Below are the code and all the weights of a small trained network. Each question names an input and a target symbol and asks about switching units off, where a switched-off unit gives its printed mean instead of its output.

import numpy as np


def w(rows, s, z=0):
    codes = np.array(rows[::2]) - 128.0
    scale = np.full(codes.shape[1], s)
    scale[-1] = z or s
    return codes * scale


def f(y):
    return np.maximum(y, 0)


def softmax(a):
    e = np.exp(a - a.max(-1, keepdims=True))
    return e / e.sum(-1, keepdims=True)


def log_softmax(a):
    a = a - a.max(-1, keepdims=True)
    return a - np.log(np.exp(a).sum(-1, keepdims=True))


def net(x, mask):
    ids = ['ΘΛΞΣΦΨαβγδεζμπτω'.index(c) for c in x.split()]
    T = len(ids)
    res = E[ids] + P[:T]
    u = 0
    for l in range(3):
        r = res
        for j in range(2):
            rows = slice(3 * j, 3 * j + 3)
            q, k, v = (r @ M[l][rows].T for M in (Q, K, V))
            z = softmax(np.where(np.tri(T) > 0, q @ k.T / 3**0.5, -1e9)) @ v
            o = O[l][rows]
            res = res + np.where(mask[u + j], z, o[:, -1]) @ o[:, :-1]
        u += 2
        y = f(res @ A[l][:, :-1].T + A[l][:, -1])
        res = res + np.where(mask[u : u + 4], y, B[l][:, -1]) @ B[l][:, :-1]
        u += 4
    return log_softmax(res[-1] @ U[:, :-1].T + U[:, -1])


Q, K, V, O, A, B = {}, {}, {}, {}, {}, {}
E = w([
[157,94,81,157,174,112,136,201],'Θ',
[148,125,71,106,152,50,124,137],'Λ',
[114,168,132,130,213,151,92,160],'Ξ',
[130,101,127,167,98,28,149,79],'Σ',
[112,175,84,132,167,69,77,178],'Φ',
[151,209,189,202,49,108,146,69],'Ψ',
[157,75,118,161,201,79,167,124],'α',
[123,142,104,92,115,40,115,68],'β',
[118,67,61,72,22,87,154,140],'γ',
[101,74,39,29,100,172,138,184],'δ',
[108,123,175,177,94,103,153,55],'ε',
[71,30,68,95,138,110,112,111],'ζ',
[129,91,176,253,172,230,140,151],'μ',
[169,62,154,193,104,120,211,134],'π',
[75,47,88,195,192,23,94,92],'τ',
[98,156,162,208,112,104,97,82],'ω',
],0.015)
P = w([
[124,133,180,105,100,139,83,202],'0',
[106,161,135,123,147,90,181,116],'1',
[148,118,96,126,121,165,97,93],'2',
[167,100,180,85,118,99,93,105],'3',
[108,170,118,130,151,119,190,115],'4',
[91,105,78,165,15,166,118,143],'5',
[166,91,170,83,119,88,82,104],'6',
[107,175,106,131,150,118,195,103],'7',
[132,139,42,166,104,103,83,95],'8',
[173,89,166,89,116,85,79,101],'9',
[105,177,98,134,151,118,199,95],'10',
[35,139,108,151,1,183,129,93],'11',
[173,92,167,87,121,81,78,103],'12',
[103,180,86,136,151,126,203,93],'13',
],0.023)
Q[0] = w([
[178,79,253,165,86,25,41,151],'0.h0',
[108,240,57,152,168,139,252,131],'0.h0',
[156,20,212,119,138,81,119,207],'0.h0',
[175,100,183,133,128,77,135,155],'0.h1',
[30,80,80,187,119,126,198,217],'0.h1',
[236,179,151,239,20,190,156,110],'0.h1',
],0.0048)
K[0] = w([
[82,111,255,82,118,82,52,161],'0.h0',
[66,152,93,147,141,130,250,80],'0.h0',
[81,160,236,94,120,173,143,156],'0.h0',
[196,185,141,136,108,138,133,136],'0.h1',
[141,139,16,193,111,170,119,107],'0.h1',
[227,71,131,128,116,140,42,116],'0.h1',
],0.0063)
V[0] = w([
[137,78,149,146,100,135,122,174],'0.h0',
[217,64,179,71,159,132,140,137],'0.h0',
[92,93,32,214,74,134,165,122],'0.h0',
[144,93,253,60,132,147,57,136],'0.h1',
[159,105,128,124,143,161,67,73],'0.h1',
[64,167,138,121,147,155,173,110],'0.h1',
],0.0055)
O[0] = w([
[117,129,254,167,140,160,117,105,138],'0.h0',
[132,97,121,93,129,104,147,112,9],'0.h0',
[125,127,37,96,103,147,145,205,248],'0.h0',
[116,108,123,90,154,53,106,114,24],'0.h1',
[117,139,80,117,86,108,134,83,60],'0.h1',
[137,140,177,138,109,134,161,110,38],'0.h1',
],0.0088,0.0014)
A[0] = w([
[130,178,206,113,114,172,200,136,56],'0.n0',
[51,96,123,116,128,72,199,50,115],'0.n1',
[119,34,68,2,113,105,120,172,136],'0.n2',
[183,199,135,70,61,141,93,112,254],'0.n3',
],0.0075,0.0045)
B[0] = w([
[198,223,190,17,76,187,175,161,141],'0.n0',
[138,181,142,116,139,254,140,219,253],'0.n1',
[181,217,189,217,149,138,97,118,251],'0.n2',
[119,9,164,190,156,205,168,112,255],'0.n3',
],0.0089,0.0052)
Q[1] = w([
[187,113,145,133,153,125,121,128],'1.h0',
[100,198,141,115,143,113,117,106],'1.h0',
[111,154,93,147,69,83,115,142],'1.h0',
[116,250,95,135,163,127,210,81],'1.h1',
[231,105,95,127,161,91,55,78],'1.h1',
[90,146,62,165,66,133,122,139],'1.h1',
],0.013)
K[1] = w([
[89,89,195,116,125,172,126,175],'1.h0',
[36,189,127,119,122,152,190,157],'1.h0',
[111,113,40,160,119,210,152,96],'1.h0',
[58,253,40,192,73,129,253,113],'1.h1',
[70,110,253,108,55,131,113,235],'1.h1',
[121,43,1,115,104,212,122,82],'1.h1',
],0.0091)
V[1] = w([
[154,125,168,169,104,226,133,104],'1.h0',
[163,105,117,124,97,125,72,115],'1.h0',
[129,118,129,141,97,113,95,112],'1.h0',
[90,147,126,147,169,173,77,185],'1.h1',
[6,91,141,97,131,140,142,131],'1.h1',
[171,59,154,163,129,86,180,178],'1.h1',
],0.012)
O[1] = w([
[56,136,177,84,137,132,154,89,254],'1.h0',
[126,155,145,117,131,202,82,94,145],'1.h0',
[75,75,140,195,191,183,104,126,150],'1.h0',
[54,208,139,90,43,78,64,112,245],'1.h1',
[2,79,80,36,134,161,107,193,93],'1.h1',
[132,110,155,213,104,34,232,201,175],'1.h1',
],0.0092,0.0088)
A[1] = w([
[172,101,180,154,165,177,72,206,242],'1.n0',
[173,205,191,82,209,164,127,226,34],'1.n1',
[106,99,171,146,83,211,89,161,176],'1.n2',
[152,50,134,141,81,254,123,52,254],'1.n3',
],0.0076,0.006)
B[1] = w([
[116,110,144,54,134,42,152,35,196],'1.n0',
[197,97,217,100,254,244,27,106,149],'1.n1',
[18,32,144,157,109,53,186,136,236],'1.n2',
[177,194,36,71,228,69,50,186,249],'1.n3',
],0.0058,0.011)
Q[2] = w([
[150,120,118,135,125,136,109,113],'2.h0',
[152,69,150,100,129,81,64,134],'2.h0',
[163,135,124,141,118,114,115,93],'2.h0',
[103,175,116,122,127,144,208,114],'2.h1',
[177,52,187,101,113,119,87,96],'2.h1',
[158,136,104,115,128,3,120,109],'2.h1',
],0.012)
K[2] = w([
[124,174,185,155,178,152,123,119],'2.h0',
[153,83,221,98,114,54,52,184],'2.h0',
[171,134,170,51,139,100,139,212],'2.h0',
[106,164,69,136,145,161,228,84],'2.h1',
[144,105,254,78,121,83,97,181],'2.h1',
[109,126,111,169,69,70,127,139],'2.h1',
],0.0099)
V[2] = w([
[192,92,216,42,81,97,139,198],'2.h0',
[156,161,94,58,139,102,80,211],'2.h0',
[109,63,146,233,65,159,59,109],'2.h0',
[168,199,101,101,173,126,80,126],'2.h1',
[178,134,97,50,254,67,151,62],'2.h1',
[118,178,219,98,198,207,48,149],'2.h1',
],0.0087)
O[2] = w([
[116,194,16,128,96,136,192,121,202],'2.h0',
[62,95,123,150,76,143,149,145,62],'2.h0',
[133,162,145,44,140,123,68,128,80],'2.h0',
[126,191,118,58,156,100,142,32,38],'2.h1',
[205,56,107,83,185,26,181,88,1],'2.h1',
[81,95,92,143,183,194,89,2,181],'2.h1',
],0.0096,0.0056)
A[2] = w([
[108,78,163,25,19,88,1,118,123],'2.n0',
[184,21,221,155,197,69,151,169,69],'2.n1',
[138,82,141,82,79,13,168,94,2],'2.n2',
[110,159,84,155,195,151,146,227,253],'2.n3',
],0.0077,0.0047)
B[2] = w([
[203,127,105,120,164,142,248,117,249],'2.n0',
[78,186,110,103,213,149,132,232,187],'2.n1',
[165,111,78,157,126,151,45,103,161],'2.n2',
[156,70,154,70,65,127,37,85,234],'2.n3',
],0.012,0.013)
U = w([
[180,94,113,146,105,230,134,158,99],'Θ',
[90,170,49,107,88,166,194,169,2],'Λ',
[154,155,63,210,123,129,111,142,145],'Ξ',
[86,23,91,111,120,103,142,110,175],'Σ',
[86,136,133,158,175,93,130,148,148],'Φ',
[150,196,157,180,77,156,110,142,95],'Ψ',
[123,116,136,109,115,33,67,77,172],'α',
[116,55,198,253,148,99,114,105,233],'β',
[101,171,119,136,103,126,131,188,109],'γ',
[155,139,158,20,124,101,118,94,125],'δ',
[58,208,152,158,107,43,152,125,160],'ε',
[138,190,86,127,125,171,86,117,70],'ζ',
[140,151,188,156,120,70,194,127,202],'μ',
[142,80,122,163,71,111,133,122,205],'π',
[92,152,48,142,92,220,110,169,8],'τ',
[90,54,145,103,99,113,72,118,156],'ω',
],0.0075,0.0047)

Each question gives the input, a string of symbols that net reads in full, and the target symbol t.
The units are the heads (3 rows each of Q, K, V and O) and the neurons (one row each of A and B). Each row of codes is followed by its name. A weight is (code - 128) times the scale printed after its matrix; where a second scale follows, it is the last column's (O, A, B and U).
mask holds one flag per unit, layer by layer, with each layer's heads first. A switched-off unit (its flag False) gives its mean, the last column of its rows in O or B, instead of its output. The means were averaged over made-up inputs and are rounded, as every weight is.
A unit's drop is (log p(t) with every unit on - log p(t) with that unit switched off) / (log p(t) with every unit on - log p(t) with every unit switched off).
The circuit of an input: a set's keep is (log p(t) with only the set's units on - log p(t) with every unit switched off) / (log p(t) with every unit on - log p(t) with every unit switched off). Starting from the 12 units with the biggest drops (on a tie, the unit counted first), units are removed one at a time, each time the one whose removal leaves the highest keep (on an exact tie, the one counted first), for as long as the keep stays at least 0.8.
circuit, biggest first: the units of the circuit, biggest drop first
k most important neurons: the k neurons with the biggest drops, biggest first
top k neurons in layer l: the k neurons of layer l with the biggest drops, biggest first
heads that matter: for each layer, one digit per head in row order, 1 if its drop is at least 0.15 and else 0, layers parted by /
input Λ Σ ω ε α ω Φ δ Θ ε, target α: top 2 neurons in layer 1 : (1.n0 1.n1)
input τ μ β π Σ Ψ, target α: heads that matter : 00 / 01 / 00
input γ γ Φ ε π ε ω Ξ Λ δ, target Ψ: heads that matter : 00 / 01 / 11
input μ Θ μ ζ, target τ: circuit, biggest first : (2.h1 1.h1)
input ε β γ β ε Ψ τ ζ Φ γ Λ, target Ξ: circuit, biggest first : (2.n2 1.h0 2.h1 0.h0)
input β Ξ Λ δ β π Σ γ ω ω, target Φ: 2 most important neurons : (0.n3 0.n1)
input γ γ ε ω, target Ψ: circuit, biggest first : (1.h1 2.h1)
input Θ Ψ β β Ψ β Φ ε δ γ β Σ δ, target ε: circuit, biggest first : (1.h1 2.h0 0.n2)
input ω γ Ψ τ β ζ α ω Θ γ Φ ω Ψ, target Θ: heads that matter : 01 / 01 / 11
input Ψ ω δ Ψ ω ζ μ Λ ε γ, target β: heads that matter : 10 / 10 / 01
input Λ Θ ε Φ Φ π Φ Λ ω π, target α: 4 most important neurons : (0.n2 1.n0 2.n0 1.n1)
input Φ Θ Λ ε τ Θ β, target Λ: circuit, biggest first : (1.h1 2.h0 2.n0)
input ω Λ Σ ε Ψ ω Σ ε Λ ω ω Φ, target Ξ: 2 most important neurons : (1.n3 0.n1)
input β γ γ Φ Θ γ ω Σ γ Σ δ ω, target β: circuit, biggest first : (2.h0)
input Θ Σ γ τ Σ ω ζ, target ε: circuit, biggest first : (1.h1 0.n2)
input Θ ω β π ζ Σ ε β ω τ ζ δ, target δ: circuit, biggest first : (1.h1 2.h1)
input Λ β Φ ε β ω π τ δ π, target α: heads that matter : 01 / 10 / 11
input β Ξ β, target α: most important neuron : (1.n3)
input Ψ γ Φ τ Φ Λ π τ ω ω ζ γ, target δ: 2 most important neurons : (1.n2 0.n3)
input β μ ω Θ ζ Σ ζ ω ω Θ Λ ε, target δ: circuit, biggest first : (2.h0 2.h1)
input ω ω α δ Ψ μ Φ β, target Σ: 2 most important neurons : (1.n3 0.n1)
input Σ ω γ γ δ γ α μ τ, target β: heads that matter : 00 / 11 / 10
input π Ξ ω ω γ Φ π, target π: heads that matter : 11 / 01 / 11
input ε β Σ Θ Φ ω π, target ω: 3 most important neurons : (2.n3 0.n2 2.n0)
input ω ω τ Θ α π Ξ, target Θ: heads that matter : 01 / 01 / 11
input π γ Σ, target γ: circuit, biggest first : (1.h1 2.h1 2.n1)
input Θ ε β τ Σ Ψ δ β Λ, target Φ: heads that matter : 00 / 11 / 11
input π Σ ε γ β β α Σ Ξ Λ τ, target ω: 3 most important neurons : (1.n3 0.n2 2.n3)
